Below are the code and all the weights of a small trained network. Each question names an input and a class and asks about switching units off, where a switched-off unit gives its printed mean instead of its output.

import numpy as np


def w(rows, s, z=0):
    codes = np.array(rows[::2]) - 128.0
    scale = np.full(codes.shape[1], s)
    scale[-1] = z or s
    return codes * scale


def f(y):
    return np.maximum(y, 0)


def log_softmax(a):
    a = a - a.max(-1, keepdims=True)
    return a - np.log(np.exp(a).sum(-1, keepdims=True))


def net(x, mask):
    res = np.array(x, float).reshape(1, 8) / 4 @ E
    y = f(res @ A[0][:, :-1].T + A[0][:, -1])
    res = res + np.where(mask, y, B[0][:, -1]) @ B[0][:, :-1]
    return log_softmax(res[-1] @ U[:, :-1].T + U[:, -1])


A, B = {}, {}
E = w([
[125,120,116,136,137,116,126],'x0',
[145,115,109,231,127,191,235],'x1',
[119,128,117,119,134,122,139],'x2',
[56,184,55,163,171,229,54],'x3',
[145,149,117,131,115,119,127],'x4',
[115,121,123,123,139,124,135],'x5',
[104,114,132,114,147,131,142],'x6',
[5,160,173,200,33,71,127],'x7',
],0.013)
A[0] = w([
[136,151,107,113,124,105,160,9],'n0',
[80,144,94,174,168,129,89,74],'n1',
[121,118,121,172,143,159,191,29],'n2',
[78,170,173,110,100,149,156,96],'n3',
[188,104,92,111,147,138,125,42],'n4',
[80,160,31,126,128,223,46,20],'n5',
[226,89,119,94,165,141,140,107],'n6',
[206,12,219,88,91,38,226,92],'n7',
[182,79,106,230,124,170,228,50],'n8',
[136,165,149,63,140,85,59,3],'n9',
[123,91,129,69,105,87,52,32],'n10',
[193,97,118,52,217,173,146,150],'n11',
[173,99,143,109,74,77,225,54],'n12',
[126,156,160,125,133,142,135,94],'n13',
[163,93,174,109,125,93,160,36],'n14',
[198,65,184,98,59,38,170,102],'n15',
[100,160,131,76,104,148,171,71],'n16',
[118,125,148,61,127,83,44,56],'n17',
[83,86,139,157,94,90,97,81],'n18',
[115,98,143,31,123,60,2,76],'n19',
[179,63,110,225,108,167,247,45],'n20',
[104,132,131,180,121,135,185,57],'n21',
[98,87,104,118,105,122,125,62],'n22',
[40,173,171,198,101,53,144,154],'n23',
[147,144,125,122,94,141,127,95],'n24',
[111,192,74,120,181,226,82,109],'n25',
[27,122,176,165,25,78,131,118],'n26',
[62,147,166,160,78,99,141,133],'n27',
[54,140,92,144,92,197,83,90],'n28',
[119,113,163,171,167,106,108,24],'n29',
[129,134,104,183,119,208,135,96],'n30',
[237,79,95,81,196,181,123,123],'n31',
],0.0098,0.0045)
B[0] = w([
[130,124,147,151,131,152,101,131],'n0',
[146,116,170,131,188,111,99,172],'n1',
[109,168,134,100,104,141,178,164],'n2',
[164,111,97,161,85,113,142,157],'n3',
[149,104,119,100,109,124,133,165],'n4',
[74,114,153,228,171,49,100,218],'n5',
[177,61,62,90,126,132,125,200],'n6',
[71,136,190,248,177,10,26,253],'n7',
[129,208,194,78,163,205,200,215],'n8',
[110,159,192,137,97,183,161,168],'n9',
[101,177,154,79,136,167,173,168],'n10',
[175,71,50,103,15,129,122,222],'n11',
[86,124,154,158,182,105,78,196],'n12',
[141,140,108,141,132,138,113,130],'n13',
[130,128,174,157,136,88,83,167],'n14',
[85,131,145,177,165,86,67,220],'n15',
[150,117,146,125,156,130,141,132],'n16',
[82,178,143,88,156,214,212,178],'n17',
[151,120,82,108,96,122,137,162],'n18',
[83,236,166,104,152,235,254,206],'n19',
[72,198,161,71,139,180,221,220],'n20',
[115,159,157,107,109,171,190,164],'n21',
[150,148,134,127,112,104,142,133],'n22',
[185,77,40,51,40,133,111,217],'n23',
[133,124,114,129,159,145,112,131],'n24',
[129,118,165,228,171,32,39,217],'n25',
[200,53,54,83,70,157,128,223],'n26',
[203,61,28,112,66,149,125,191],'n27',
[125,101,174,177,159,66,77,193],'n28',
[115,117,113,101,129,106,137,130],'n29',
[59,151,207,93,145,123,104,177],'n30',
[218,67,51,59,48,150,119,229],'n31',
],0.0082,0.02)
U = w([
[254,8,66,105,52,151,99,251],'0',
[80,100,153,199,163,57,32,96],'1',
[88,215,150,108,128,235,212,35],'2',
],0.0098,0.0019)

Each question gives the input, the list of numbers given to net, and the class t.
The units are the neurons (one row each of A and B). Each row of codes is followed by its name. A weight is (code - 128) times the scale printed after its matrix; where a second scale follows, it is the last column's (A, B and U).
mask holds one flag per neuron, in row order. A switched-off neuron (its flag False) gives its mean, the last column of its row in B, instead of its output. The means were averaged over made-up inputs and are rounded, as every weight is.
A unit's drop is (log p(t) with every unit on - log p(t) with that unit switched off) / (log p(t) with every unit on - log p(t) with every unit switched off).
most important unit: the unit with the biggest drop
k most important neurons: the k neurons with the biggest drops, biggest first
drop when u is switched off: that unit's drop, to one decimal
input [-5,5,-5,-7,-7,-3,5,7], class 0: 4 most important neurons => n26, n23, n27, n5
input [-7,7,7,7,4,1,7,3], class 1: most important unit => n25
input [8,-7,7,5,-3,-2,-6,-3], class 2: 2 most important neurons => n19, n7
input [5,2,-6,-8,6,-3,-7,-6], class 1: 2 most important neurons => n7, n15
input [1,3,-2,7,0,-2,-5,7], class 0: 4 most important neurons => n23, n26, n7, n27
input [-3,-6,1,5,6,0,3,-4], class 2: 3 most important neurons => n19, n7, n17
input [-3,3,-1,-2,-6,5,4,-1], class 2: 2 most important neurons => n25, n5
input [5,-6,-1,-6,-4,-2,-1,7], class 0: 3 most important neurons => n26, n23, n27
input [8,7,-6,-1,1,-3,7,5], class 2: 2 most important neurons => n20, n8
input [8,3,-1,-8,-4,6,-6,8], class 0: 3 most important neurons => n26, n23, n27
input [-2,0,4,-5,2,-4,-2,5], class 0: 2 most important neurons => n26, n23
input [-7,-2,4,-3,5,4,7,-2], class 1: 3 most important neurons => n26, n23, n7
input [5,-8,4,4,-3,3,1,6], class 2: drop when n19 is switched off => 1.0
input [-3,-6,1,3,7,-3,-5,6], class 0: most important unit => n26
input [-7,-6,-4,4,6,7,-3,-1], class 2: drop when n19 is switched off => 0.4
input [0,-4,-4,2,7,-4,8,5], class 0: drop when n4 is switched off => 0.0
